Below is a small trained network, with its code and all its weights. Each question gives an input and a class and asks what happens when units are switched off, that is, made to give their printed mean instead of their output.

import numpy as np


def w(rows, s, z=0):
    codes = np.array(rows[::2]) - 128.0
    scale = np.full(codes.shape[1], s)
    scale[-1] = z or s
    return codes * scale


def f(y):
    return y / 2 * (1 + np.tanh(0.7978845608 * (y + 0.044715 * y**3)))


def log_softmax(a):
    a = a - a.max(-1, keepdims=True)
    return a - np.log(np.exp(a).sum(-1, keepdims=True))


def net(x, mask):
    res = np.array(x, float).reshape(1, 6) / 4 @ E
    y = f(res @ A[0][:, :-1].T + A[0][:, -1])
    res = res + np.where(mask, y, B[0][:, -1]) @ B[0][:, :-1]
    return log_softmax(res[-1] @ U[:, :-1].T + U[:, -1])


A, B = {}, {}
E = w([
[67,106,77,87,64,132,124,162,252,169],'x0',
[12,132,68,79,209,173,122,19,111,93],'x1',
[99,143,103,179,87,17,123,94,137,38],'x2',
[223,126,34,180,194,159,137,143,226,68],'x3',
[111,153,97,245,54,192,120,99,105,157],'x4',
[154,104,35,157,171,38,126,100,82,254],'x5',
],0.0062)
A[0] = w([
[146,134,81,144,137,60,133,136,97,213,56],'N1',
[81,144,94,114,175,158,118,71,106,99,106],'N2',
[174,129,154,162,166,134,113,107,42,89,101],'N3',
[183,147,163,138,164,142,141,121,42,104,81],'N4',
[96,146,172,112,79,181,124,140,173,65,75],'N5',
[105,131,115,153,83,1,124,120,116,31,59],'N6',
[94,133,87,101,142,158,143,96,104,108,56],'N7',
[126,135,169,102,94,202,130,165,138,47,31],'N8',
[102,146,140,170,124,55,105,108,153,94,48],'N9',
[114,122,225,127,120,180,142,131,130,5,48],'N10',
[112,150,108,203,98,172,107,111,118,145,74],'N11',
[86,108,82,92,71,124,140,159,223,167,41],'N12',
[126,132,78,136,149,67,132,109,130,197,65],'N13',
[140,126,171,96,162,220,125,157,111,199,53],'N14',
[164,117,151,155,169,135,135,127,43,79,45],'N15',
[129,128,148,57,179,76,140,162,132,109,46],'N16',
[68,120,203,106,69,101,134,114,71,140,91],'N17',
[90,131,105,163,94,43,123,112,96,32,52],'N18',
[158,122,65,128,179,58,132,127,83,204,84],'N19',
[161,128,144,91,151,205,129,136,130,186,42],'N20',
[177,136,69,162,187,141,134,130,164,69,39],'N21',
[180,124,155,139,95,105,134,191,117,154,2],'N22',
[253,146,215,160,38,72,135,203,137,147,28],'N23',
[112,131,113,197,72,189,129,112,111,118,60],'N24',
[163,136,169,158,177,125,113,106,71,103,65],'N25',
[126,118,92,155,136,105,135,110,116,176,41],'N26',
[111,138,103,141,92,64,136,113,140,77,50],'N27',
[77,128,175,95,96,108,99,149,78,155,56],'N28',
[165,129,183,138,70,149,126,160,132,97,71],'N29',
[173,132,161,146,156,138,137,107,55,88,53],'N30',
[35,144,93,123,193,174,156,83,93,110,40],'N31',
[76,126,96,124,173,147,78,95,124,121,29],'N32',
[57,123,182,112,93,112,125,119,77,163,43],'N33',
[81,123,173,107,92,106,133,123,81,144,87],'N34',
[58,141,108,80,55,111,117,145,214,177,67],'N35',
[72,125,119,135,172,146,154,110,126,120,29],'N36',
[129,97,114,132,138,101,127,112,109,163,65],'N37',
[57,129,117,99,161,176,130,83,127,68,67],'N38',
[146,132,147,38,188,58,129,155,151,111,94],'N39',
[205,124,68,163,180,175,122,129,169,78,84],'N40',
[137,143,172,137,143,115,141,110,58,111,50],'N41',
[168,127,179,39,189,63,111,131,147,101,67],'N42',
[159,133,139,91,181,227,116,153,104,195,77],'N43',
[141,137,112,134,154,95,123,110,141,173,31],'N44',
[187,116,80,151,171,149,124,138,167,88,38],'N45',
[119,143,103,219,57,203,129,94,90,148,93],'N46',
[86,136,178,100,99,116,137,112,100,165,34],'N47',
[158,119,120,144,139,164,129,121,163,82,101],'N48',
],0.0097,0.0054)
B[0] = w([
[100,155,128,120,137,142,86,44,57,127,205],'N1',
[197,58,111,131,163,112,74,163,140,122,186],'N2',
[40,134,108,127,156,149,111,162,201,136,192],'N3',
[59,121,102,129,150,138,106,146,206,138,182],'N4',
[72,165,125,130,145,134,83,58,71,147,186],'N5',
[174,109,152,131,137,223,206,58,165,140,203],'N6',
[155,80,136,132,103,85,105,104,132,123,146],'N7',
[91,161,120,126,123,126,97,23,58,137,181],'N8',
[136,117,154,115,86,143,167,69,159,147,150],'N9',
[90,180,118,141,160,170,74,52,43,135,205],'N10',
[93,92,137,133,85,124,183,162,77,120,168],'N11',
[7,127,119,132,130,107,117,143,237,129,184],'N12',
[99,161,139,137,143,131,79,72,72,122,188],'N13',
[172,122,151,140,117,193,189,48,181,126,179],'N14',
[32,136,131,121,105,93,109,122,196,129,168],'N15',
[87,95,141,134,64,109,189,153,72,121,161],'N16',
[196,224,106,127,151,119,146,191,129,121,204],'N17',
[170,104,155,125,112,192,189,66,187,137,183],'N18',
[96,169,125,139,161,168,61,67,57,117,229],'N19',
[139,122,160,127,69,132,194,42,169,136,160],'N20',
[172,212,124,112,94,53,137,141,139,134,193],'N21',
[140,64,151,103,47,37,117,58,139,128,160],'N22',
[239,6,116,128,156,79,32,159,143,124,255],'N23',
[64,95,139,114,72,120,190,151,75,122,168],'N24',
[46,135,128,123,131,104,115,132,190,128,165],'N25',
[86,132,151,127,78,113,128,71,77,117,151],'N26',
[138,109,148,112,107,148,162,68,165,149,152],'N27',
[164,197,120,114,125,73,150,148,125,124,174],'N28',
[127,86,142,129,111,108,91,77,79,127,171],'N29',
[51,120,103,139,121,94,120,114,186,136,166],'N30',
[201,40,134,120,120,91,74,138,137,137,189],'N31',
[144,80,154,135,77,65,92,101,128,144,149],'N32',
[176,210,123,113,111,72,144,160,127,119,181],'N33',
[183,196,115,130,132,103,139,164,125,128,175],'N34',
[25,137,104,136,156,102,99,149,236,121,193],'N35',
[127,91,164,116,68,62,112,90,128,130,135],'N36',
[121,150,123,135,100,113,113,90,96,127,142],'N37',
[170,57,136,142,126,104,64,127,109,131,179],'N38',
[93,76,129,156,89,145,187,214,54,119,194],'N39',
[181,235,122,104,115,79,156,174,136,133,223],'N40',
[92,154,118,121,116,81,120,140,181,123,153],'N41',
[67,81,142,125,69,126,190,196,44,124,186],'N42',
[171,118,152,134,131,207,210,60,173,126,193],'N43',
[81,148,153,96,68,79,129,71,103,143,137],'N44',
[161,200,137,114,95,49,162,126,137,116,182],'N45',
[82,69,142,121,119,149,209,234,34,110,210],'N46',
[158,180,121,113,89,59,148,113,127,125,157],'N47',
[140,186,122,121,144,105,120,141,105,137,163],'N48',
],0.024,0.0083)
U = w([
[103,164,128,125,144,129,81,77,81,134,107],'0',
[172,76,136,119,123,82,76,129,147,130,35],'1',
[165,207,113,101,125,84,147,151,145,123,189],'2',
[61,138,107,126,143,112,115,137,202,136,158],'3',
[159,129,166,123,117,177,179,84,172,145,113],'4',
[97,107,141,129,97,129,169,176,81,109,181],'5',
[159,145,99,150,255,208,107,188,122,114,255],'6',
],0.0099,0.0015)

Each question gives the input, the list of numbers given to net, and the class t.
The units are the neurons (one row each of A and B). Each row of codes is followed by its name. A weight is (code - 128) times the scale printed after its matrix; where a second scale follows, it is the last column's (A, B and U).
mask holds one flag per neuron, in row order. A switched-off neuron (its flag False) gives its mean, the last column of its row in B, instead of its output. The means were averaged over made-up inputs and are rounded, as every weight is.
A unit's drop is (log p(t) with every unit on - log p(t) with that unit switched off) / (log p(t) with every unit on - log p(t) with every unit switched off).
The circuit of an input: a set's keep is (log p(t) with only the set's units on - log p(t) with every unit switched off) / (log p(t) with every unit on - log p(t) with every unit switched off). Starting from the 12 units with the biggest drops (on a tie, the unit counted first), units are removed one at a time, each time the one whose removal leaves the highest keep (on an exact tie, the one counted first), for as long as the keep stays at least 0.8.
units of the circuit, in order: the units of the circuit, biggest drop first
most important unit: the unit with the biggest drop
k most important neurons: the k neurons with the biggest drops, biggest first
drop when u is switched off: that unit's drop, to one decimal
input [3,0,0,-6,-7,3], class 5: units of the circuit, in order => N39
input [2,2,5,-8,-8,6], class 2: 2 most important neurons => N17, N33
input [2,-1,-8,6,-8,-2], class 4: 2 most important neurons => N43, N14
input [4,-8,4,0,1,-7], class 1: 3 most important neurons => N23, N19, N1
input [-3,-1,7,-7,-2,-4], class 2: 3 most important neurons => N17, N33, N34
input [-5,-5,0,-6,7,6], class 5: 2 most important neurons => N46, N11
input [5,-8,-7,8,8,8], class 0: 3 most important neurons => N1, N19, N13
input [-4,-8,4,-4,-6,8], class 0: 4 most important neurons => N19, N1, N13, N31
input [6,8,-2,-8,7,-3], class 1: 3 most important neurons => N31, N38, N2
input [-3,7,-4,4,-1,6], class 1: 2 most important neurons => N31, N2
input [-7,5,-8,3,-3,-2], class 4: 4 most important neurons => N43, N14, N20, N35
input [-6,-7,7,4,3,-6], class 1: 3 most important neurons => N23, N29, N19
input [-2,-4,-1,7,2,-7], class 0: 4 most important neurons => N10, N8, N5, N29
input [7,7,6,6,8,-4], class 5: most important unit => N46
input [6,-4,1,-3,1,5], class 3: 3 most important neurons => N35, N12, N10
input [-7,-6,8,3,-3,-7], class 4: 3 most important neurons => N6, N18, N19
input [2,-3,-1,7,7,-7], class 0: 3 most important neurons => N8, N5, N10
input [-8,-4,8,-5,2,5], class 3: drop when N3 is switched off => 0.5
input [-7,7,-2,2,-2,-3], class 1: drop when N38 is switched off => 0.6
input [6,0,5,4,1,-5], class 3: most important unit => N12
input [-2,-4,7,-5,1,-4], class 4: drop when N6 is switched off => 0.4
input [-1,-2,-8,-5,-7,3], class 4: drop when N43 is switched off => 0.7
